Below is a small trained network, with its code and all its weights. Each question gives an input and a class and asks what happens when units are switched off, that is, made to give their printed mean instead of their output.

import numpy as np


def w(rows, s, z=0):
    codes = np.array(rows[::2]) - 128.0
    scale = np.full(codes.shape[1], s)
    scale[-1] = z or s
    return codes * scale


def f(y):
    return np.maximum(y, 0)


def log_softmax(a):
    a = a - a.max(-1, keepdims=True)
    return a - np.log(np.exp(a).sum(-1, keepdims=True))


def net(x, mask):
    res = np.array(x, float).reshape(1, 4) / 4 @ E
    y = f(res @ A[0][:, :-1].T + A[0][:, -1])
    res = res + np.where(mask, y, B[0][:, -1]) @ B[0][:, :-1]
    return log_softmax(res[-1] @ U[:, :-1].T + U[:, -1])


A, B = {}, {}
E = w([
[137,130,99,142,93,127,117,2,128],'x0',
[127,127,129,127,128,127,129,128,128],'x1',
[111,114,104,146,126,52,212,131,163],'x2',
[77,212,110,193,147,144,131,128,95],'x3',
],0.014)
A[0] = w([
[131,108,148,101,148,108,151,186,145,156],'n1',
[116,169,131,148,140,173,92,129,90,130],'n2',
[130,153,116,149,109,159,95,86,105,120],'n3',
[138,95,145,97,139,99,154,165,157,133],'n4',
[116,152,144,136,151,158,104,157,105,149],'n5',
[162,108,146,89,119,149,97,127,125,159],'n6',
[133,152,113,149,106,158,92,82,106,118],'n7',
[131,144,109,149,104,144,108,62,117,135],'n8',
[143,105,105,127,90,98,150,82,152,121],'n9',
[114,149,145,132,158,153,111,166,107,160],'n10',
[122,125,149,118,169,128,133,254,128,254],'n11',
[135,131,104,140,82,128,122,14,128,158],'n12',
[168,105,150,85,119,153,90,127,125,165],'n13',
[156,111,145,92,121,149,98,127,126,157],'n14',
[165,106,148,87,119,151,95,127,126,161],'n15',
[167,106,151,86,119,158,86,127,123,161],'n16',
[115,174,132,150,141,178,89,129,84,130],'n17',
[136,112,106,132,96,100,152,86,148,127],'n18',
[150,73,129,97,111,80,159,129,177,135],'n19',
[83,165,100,182,145,92,176,130,124,81],'n20',
],0.011,0.0057)
B[0] = w([
[91,108,186,111,118,79,199,123,110,190],'n1',
[168,88,175,55,146,150,157,92,64,189],'n2',
[69,99,145,117,104,105,151,78,84,180],'n3',
[111,92,171,97,105,46,187,113,106,184],'n4',
[161,147,169,97,173,172,127,147,116,180],'n5',
[71,176,105,195,124,113,117,160,177,183],'n6',
[72,97,141,120,103,98,149,76,88,182],'n7',
[93,100,127,129,81,83,137,69,101,191],'n8',
[177,117,86,120,126,143,80,122,168,185],'n9',
[154,155,162,109,173,174,122,149,124,183],'n10',
[104,146,254,112,174,154,229,155,112,254],'n11',
[143,96,80,135,34,55,91,35,141,233],'n12',
[71,173,108,190,126,116,118,160,172,193],'n13',
[79,167,113,178,126,119,119,156,163,179],'n14',
[68,178,103,198,124,111,116,163,179,187],'n15',
[69,176,110,190,129,121,120,160,161,194],'n16',
[166,88,176,55,146,150,156,93,65,196],'n17',
[169,122,92,124,125,138,87,124,162,181],'n18',
[187,61,144,52,116,71,148,92,104,203],'n19',
[53,213,86,226,128,137,85,182,201,193],'n20',
],0.0075,0.014)
U = w([
[95,168,136,174,153,138,139,194,164,255],'0',
[126,81,155,78,113,104,159,100,88,72],'1',
[101,151,80,192,106,122,75,118,153,28],'2',
[253,95,99,90,116,114,102,112,152,105],'3',
[182,136,150,72,168,201,127,140,97,171],'4',
],0.012,0.00084)

Each question gives the input, the list of numbers given to net, and the class t.
The units are the neurons (one row each of A and B). Each row of codes is followed by its name. A weight is (code - 128) times the scale printed after its matrix; where a second scale follows, it is the last column's (A, B and U).
mask holds one flag per neuron, in row order. A switched-off neuron (its flag False) gives its mean, the last column of its row in B, instead of its output. The means were averaged over made-up inputs and are rounded, as every weight is.
A unit's drop is (log p(t) with every unit on - log p(t) with that unit switched off) / (log p(t) with every unit on - log p(t) with every unit switched off).
The circuit of an input: a set's keep is (log p(t) with only the set's units on - log p(t) with every unit switched off) / (log p(t) with every unit on - log p(t) with every unit switched off). Starting from the 12 units with the biggest drops (on a tie, the unit counted first), units are removed one at a time, each time the one whose removal leaves the highest keep (on an exact tie, the one counted first), for as long as the keep stays at least 0.8.
circuit, biggest first: the units of the circuit, biggest drop first
top k neurons: the k neurons with the biggest drops, biggest first
drop of u: that unit's drop, to one decimal
input [5,1,0,8], class 1: circuit, biggest first : n17
input [-6,4,-7,1], class 4: top 4 neurons : n17, n2, n20, n5
input [8,5,1,-2], class 3: top 2 neurons : n20, n9
input [2,-2,-2,0], class 2: top 2 neurons : n11, n19
input [2,-3,-4,0], class 2: top 2 neurons : n11, n19
input [2,-2,1,-5], class 3: top 2 neurons : n19, n20
input [-7,-3,-8,2], class 4: top 2 neurons : n17, n2
input [1,4,1,-3], class 3: top 2 neurons : n11, n20
input [5,-6,-4,0], class 2: top 2 neurons : n11, n19
input [3,-7,-5,7], class 1: drop of n8 : 0.0
input [2,-8,-6,8], class 1: drop of n3 : 0.1
input [-2,5,0,-1], class 0: drop of n8 : 0.2
input [1,-7,0,7], class 1: top 2 neurons : n17, n2
input [-7,-4,2,-1], class 1: circuit, biggest first : n20
